Each row has a name. Each piece below is followed by the name of the row it came from, unless a question asks for something else. Each question is about the rows just above it.

[-16  13   9  33  -6  49  34 -21  26] -> lebe
[  13  -51  -11   16  -41   45 -104  -49  -24] -> Vamaf
[ 49  34  -6 -21   9 -16  27  13  33] -> kolub
Which row holds these entries in another order? [ 27  33 -16  13  -6   9 -21  49  34] -> kolub
Put [ 26 -21  34  49  -6  33   9  13 -16] back in order: which row is it? -> lebe
Which row holds these entries in another order? [  45   13  -11  -49  -24   16 -104  -41  -51] -> Vamaf
Does one of the named rows hold [ 33  13  27 -16] side by side, in this order? -> no

[-36  26  52  37  43 -57 -37  42 -55  -4] : Foruz
[-39 -18 -11  59 -59 -56 -48  58  43 -74] : pizag
[ -9 -34  55  12 -41 -48   9  36  25 -67] : nel
[  9 -67 -41  -9 -48  36 -34  12  24  55] : biga
Does one of the named rows hold [-34  55] side by side, in this order? -> yes
Among the named rows, does one hold [-48   9] next to each other, in this order? -> yes
Is [-11  59 -59] printed in one of the named rows, side by side and in this order? -> yes
Among the named rows, does one hold [ 59 -59 -56] next to each other, in this order? -> yes
Among the named rows, does one hold [26 53] next to each other, in this order? -> no
Put [  9  36 -41  -9  12 -67  55 -48 -34  24] back in order: which row is it? -> biga
[-67  25  36   9 -48 -41  12  55 -34  -9] is which row reordered? -> nel

[ 17 -56  29  45 -28]  Zes
[ 21  49  30 -10 -35]  Famad
[ 69  87  65 -58  -2]  Fupi
[  2  26  19 -26 -19]  ses
[  1 -23  48  21   7]  von
[ 19 -30 -30  37 -20]  sek
[-29 -76 -56  45  17]  katek
[ 24  17  30 -35 -29]  Nilef
[-55 -76 -68  58  20]  raz
[-29  29 -56  45  17]  ven
[-20 -30 -30  37  18]  mos
[-45 -59 -43  28  24]  muvi
[-30 -30 -20  18  37] is which row reordered? -> mos
Put [-29 -56  17  45  29] back in order: which row is it? -> ven

[ 45 -42 -49  42 -40  46 -47 -20 -50  42 -46 -49 -46  36  43  45 -47 -30
 -49 -48 -45 -46  40  32 -47 -44 -14 -35  45] -> Ziba
[-13 -22 -20 -19 -21 -21  18 -13 -20  18  17  16 -21 -11 -21  19  15  17
 -21 -19  18 -21  19  17 -19 -21 -21 -20 -14] -> fabe
[-40 -47 -49 -46 -49 -42  45 -29 -46  42  40  43 -47 -14 -50  46  42  45
 -49 -35  36 -48  45  32 -45 -46 -48 -44 -20] -> gumo
[ 72  56  72  71  66  49 -66  20  64 -64 -61 -69  67  -5  69 -64 -70 -59
  67  31 -32  66 -64 -37  71  67  67  67  11] -> tona
[-40 -47 -49 -46 -49 -42  45 -29 -46  42  40  43 -47 -14 -50  46  42  45
 -49 -35  36 -48  45  54 -45 -46 -48 -44 -20] -> vovam
[-48  43  32  42 -46 -46 -49  36 -40 -35 -47 -49 -45 -48  40  42  45 -14
 -46 -44 -30 -49 -47  45 -50 -20 -42  46  45] -> vufa
Is [-19 -21] printed in one of the named rows, side by side and in this order? -> yes
Among the named rows, does one hold [-49 -46] next to each other, in this order? -> yes
Which row holds these entries in another order? [-50 -49 -49 -49 -48 -48 -47 -47 -46 -46 -46 -45 -44 -42 -40 -35 -29 -20
 -14  32  36  40  42  42  43  45  45  45  46] -> gumo
Which row holds these entries in another order? [-29 -44  45  42  40 -46 -45 -50 -40  36 -35  43 -47 -49 -20 -49  46 -42
 -46 -48  42 -49 -47 -48  32 -14 -46  45  45] -> gumo
[-49  40 -45  36 -46 -48 -50 -48 -14 -40 -44 -30 -47  45  46 -49 -46  45
 -49  32 -46  42  42 -47 -35  45  43 -42 -20] is which row reordered? -> vufa

[-13   9  48  -4] = Sekag
[-24  11   7  62] = tupid
[ 29 -35 -17 -87] = ribak
[-19  57  30  52] = suza
[ 33  -3  12 -18] = kamoz
[-22  23  71  49] = dabur
[-2 23 58 57] = sama
[ 16 -53 -54 -48] = Kubo
[21 33 -7 34] = sero
[-17 -12 -70 -67] = lete
[-7 34 21 34] = ritul
Put [34 21 34 -7] back in order: which row is it? -> ritul
Which row holds these entries in another order? [-19  30  52  57] -> suza
Does one of the named rows hold [-13   9  48  -4] side by side, in this order? -> yes
Put [-67 -70 -12 -17] back in order: which row is it? -> lete

